Here is a tiny trained network, its code and every weight. The questions are about switching its units off for an input and a class, where a switched-off unit gives its printed mean instead of its output.

import numpy as np


def w(rows, s, z=0):
    codes = np.array(rows[::2]) - 128.0
    scale = np.full(codes.shape[1], s)
    scale[-1] = z or s
    return codes * scale


def f(y):
    return np.maximum(y, 0)


def log_softmax(a):
    a = a - a.max(-1, keepdims=True)
    return a - np.log(np.exp(a).sum(-1, keepdims=True))


def net(x, mask):
    res = np.array(x, float).reshape(1, 8) / 4 @ E
    y = f(res @ A[0][:, :-1].T + A[0][:, -1])
    res = res + np.where(mask, y, B[0][:, -1]) @ B[0][:, :-1]
    return log_softmax(res[-1] @ U[:, :-1].T + U[:, -1])


A, B = {}, {}
E = w([
[199,42,115,58,82],'x0',
[76,182,118,40,29],'x1',
[128,128,131,129,128],'x2',
[81,109,1,119,135],'x3',
[32,32,166,156,101],'x4',
[128,131,127,128,128],'x5',
[79,133,149,44,221],'x6',
[128,128,130,127,127],'x7',
],0.0058)
A[0] = w([
[61,59,120,119,131,121],'N0',
[163,65,101,71,121,91],'N1',
[168,115,99,169,201,103],'N2',
[203,203,62,44,164,107],'N3',
[165,16,124,166,210,102],'N4',
[10,41,180,163,97,82],'N5',
[63,192,135,132,74,127],'N6',
[68,125,147,81,45,104],'N7',
[112,45,151,114,115,123],'N8',
[142,142,182,141,117,95],'N9',
[84,177,152,211,128,123],'N10',
[142,139,226,153,99,85],'N11',
[104,139,158,104,162,169],'N12',
[88,70,167,120,121,101],'N13',
[82,108,35,108,123,91],'N14',
[127,156,109,203,56,130],'N15',
[193,215,88,123,110,108],'N16',
[98,95,81,126,129,116],'N17',
[190,200,122,133,160,105],'N18',
[98,103,117,92,201,133],'N19',
[112,130,190,31,205,103],'N20',
[172,46,117,70,100,84],'N21',
[140,138,254,87,122,86],'N22',
[164,164,166,111,130,130],'N23',
[119,102,113,116,133,255],'N24',
[165,148,109,192,70,93],'N25',
[28,237,108,193,168,112],'N26',
[184,177,188,104,131,116],'N27',
[136,122,113,196,186,97],'N28',
[156,112,160,155,172,115],'N29',
[88,114,41,109,159,115],'N30',
[95,173,134,64,93,88],'N31',
[104,82,33,99,157,100],'N32',
[112,176,136,29,55,92],'N33',
[109,121,155,87,168,99],'N34',
[107,127,131,44,219,106],'N35',
[171,106,114,203,63,111],'N36',
[166,64,133,157,203,91],'N37',
[196,64,121,66,114,145],'N38',
[26,105,185,158,65,120],'N39',
[119,158,47,120,124,121],'N40',
[115,126,2,156,152,74],'N41',
[116,113,220,124,117,110],'N42',
],0.0092,0.0091)
B[0] = w([
[122,140,100,160,165,169],'N0',
[153,88,148,92,159,147],'N1',
[116,190,125,105,121,156],'N2',
[121,134,79,173,199,185],'N3',
[120,210,146,86,125,170],'N4',
[77,140,95,142,191,181],'N5',
[158,176,134,104,120,184],'N6',
[134,191,130,91,109,174],'N7',
[151,130,102,148,163,161],'N8',
[118,127,162,138,127,141],'N9',
[167,91,144,88,158,175],'N10',
[104,113,180,143,115,155],'N11',
[157,115,105,140,97,181],'N12',
[121,137,105,138,158,150],'N13',
[97,123,176,156,133,160],'N14',
[101,94,90,113,73,176],'N15',
[103,142,90,147,174,174],'N16',
[122,123,159,146,123,150],'N17',
[108,129,105,153,181,166],'N18',
[127,112,87,127,83,166],'N19',
[84,91,85,117,74,173],'N20',
[144,74,149,78,158,152],'N21',
[113,120,189,179,134,163],'N22',
[141,128,149,160,121,159],'N23',
[254,162,102,212,73,254],'N24',
[77,103,98,118,98,152],'N25',
[170,40,154,63,157,206],'N26',
[137,133,167,171,131,167],'N27',
[146,185,130,110,114,154],'N28',
[132,171,139,119,129,150],'N29',
[116,119,184,151,120,166],'N30',
[124,186,126,94,122,158],'N31',
[104,122,185,153,123,162],'N32',
[118,205,147,81,115,180],'N33',
[100,103,109,123,112,142],'N34',
[84,95,88,109,78,170],'N35',
[87,100,76,118,82,163],'N36',
[106,180,143,90,125,154],'N37',
[159,60,144,88,161,173],'N38',
[138,137,90,156,172,188],'N39',
[131,138,164,166,117,162],'N40',
[111,139,196,162,124,157],'N41',
[125,123,168,166,125,157],'N42',
],0.032,0.0089)
U = w([
[218,131,133,130,137,255],'0',
[139,139,89,146,250,101],'1',
[173,214,161,32,132,79],'2',
[133,97,247,176,132,87],'3',
[221,38,170,1,210,125],'4',
[84,69,76,96,56,97],'5',
],0.0061,0.008)

Each question gives the input, the list of numbers given to net, and the class t.
The units are the neurons (one row each of A and B). Each row of codes is followed by its name. A weight is (code - 128) times the scale printed after its matrix; where a second scale follows, it is the last column's (A, B and U).
mask holds one flag per neuron, in row order. A switched-off neuron (its flag False) gives its mean, the last column of its row in B, instead of its output. The means were averaged over made-up inputs and are rounded, as every weight is.
A unit's drop is (log p(t) with every unit on - log p(t) with that unit switched off) / (log p(t) with every unit on - log p(t) with every unit switched off).
The circuit of an input: a set's keep is (log p(t) with only the set's units on - log p(t) with every unit switched off) / (log p(t) with every unit on - log p(t) with every unit switched off). Starting from the 12 units with the biggest drops (on a tie, the unit counted first), units are removed one at a time, each time the one whose removal leaves the highest keep (on an exact tie, the one counted first), for as long as the keep stays at least 0.8.
circuit, biggest first: the units of the circuit, biggest drop first
unit that matters most: the unit with the biggest drop
k most important neurons: the k neurons with the biggest drops, biggest first
drop when u is switched off: that unit's drop, to one decimal
input [2,5,-1,-1,5,-4,5,-7], class 1: unit that matters most => N5
input [-7,-1,-2,-8,-8,-4,3,-6], class 1: 3 most important neurons => (N18, N3, N16)
input [7,2,1,-6,-7,-5,-2,2], class 1: 3 most important neurons => (N3, N26, N16)
input [5,2,2,0,-4,-3,5,0], class 4: 3 most important neurons => (N38, N1, N21)
input [8,4,-5,4,5,5,6,1], class 4: 2 most important neurons => (N21, N38)
input [8,5,1,4,-7,7,5,6], class 4: 4 most important neurons => (N38, N21, N1, N5)
input [5,0,-4,-5,2,3,-5,-6], class 3: 3 most important neurons => (N26, N11, N42)
input [-3,3,0,1,1,6,-6,-8], class 5: 3 most important neurons => (N15, N36, N25)
input [3,3,-3,5,0,3,-8,6], class 5: circuit, biggest first => (N36, N15)
input [5,6,3,-1,7,7,2,-2], class 1: 3 most important neurons => (N5, N39, N0)
input [-8,6,-4,-8,-3,6,-4,2], class 3: circuit, biggest first => (N22, N11)
input [0,-7,1,-5,0,7,6,2], class 2: circuit, biggest first => (N4, N37)
input [-1,3,5,-2,6,1,2,7], class 1: 2 most important neurons => (N5, N39)
input [-8,5,7,-7,-8,2,-6,4], class 1: circuit, biggest first => (N16)
input [-2,8,-2,7,4,7,-7,3], class 2: 2 most important neurons => (N7, N6)
input [8,7,-7,-6,0,7,-4,3], class 4: 3 most important neurons => (N38, N21, N1)
input [8,-8,-7,4,7,6,-4,-7], class 2: 4 most important neurons => (N4, N37, N26, N3)
input [-5,3,-1,0,-1,-4,6,-4], class 5: circuit, biggest first => (N20, N35)
input [6,-5,4,0,2,0,8,3], class 5: drop when N35 is switched off => 0.5
input [5,5,-7,4,7,-5,8,4], class 5: circuit, biggest first => (N35)
input [-6,-3,4,-4,-4,-6,-3,-1], class 4: drop when N26 is switched off => 0.4
input [7,3,0,-8,6,-1,-1,-7], class 3: drop when N41 is switched off => -0.1
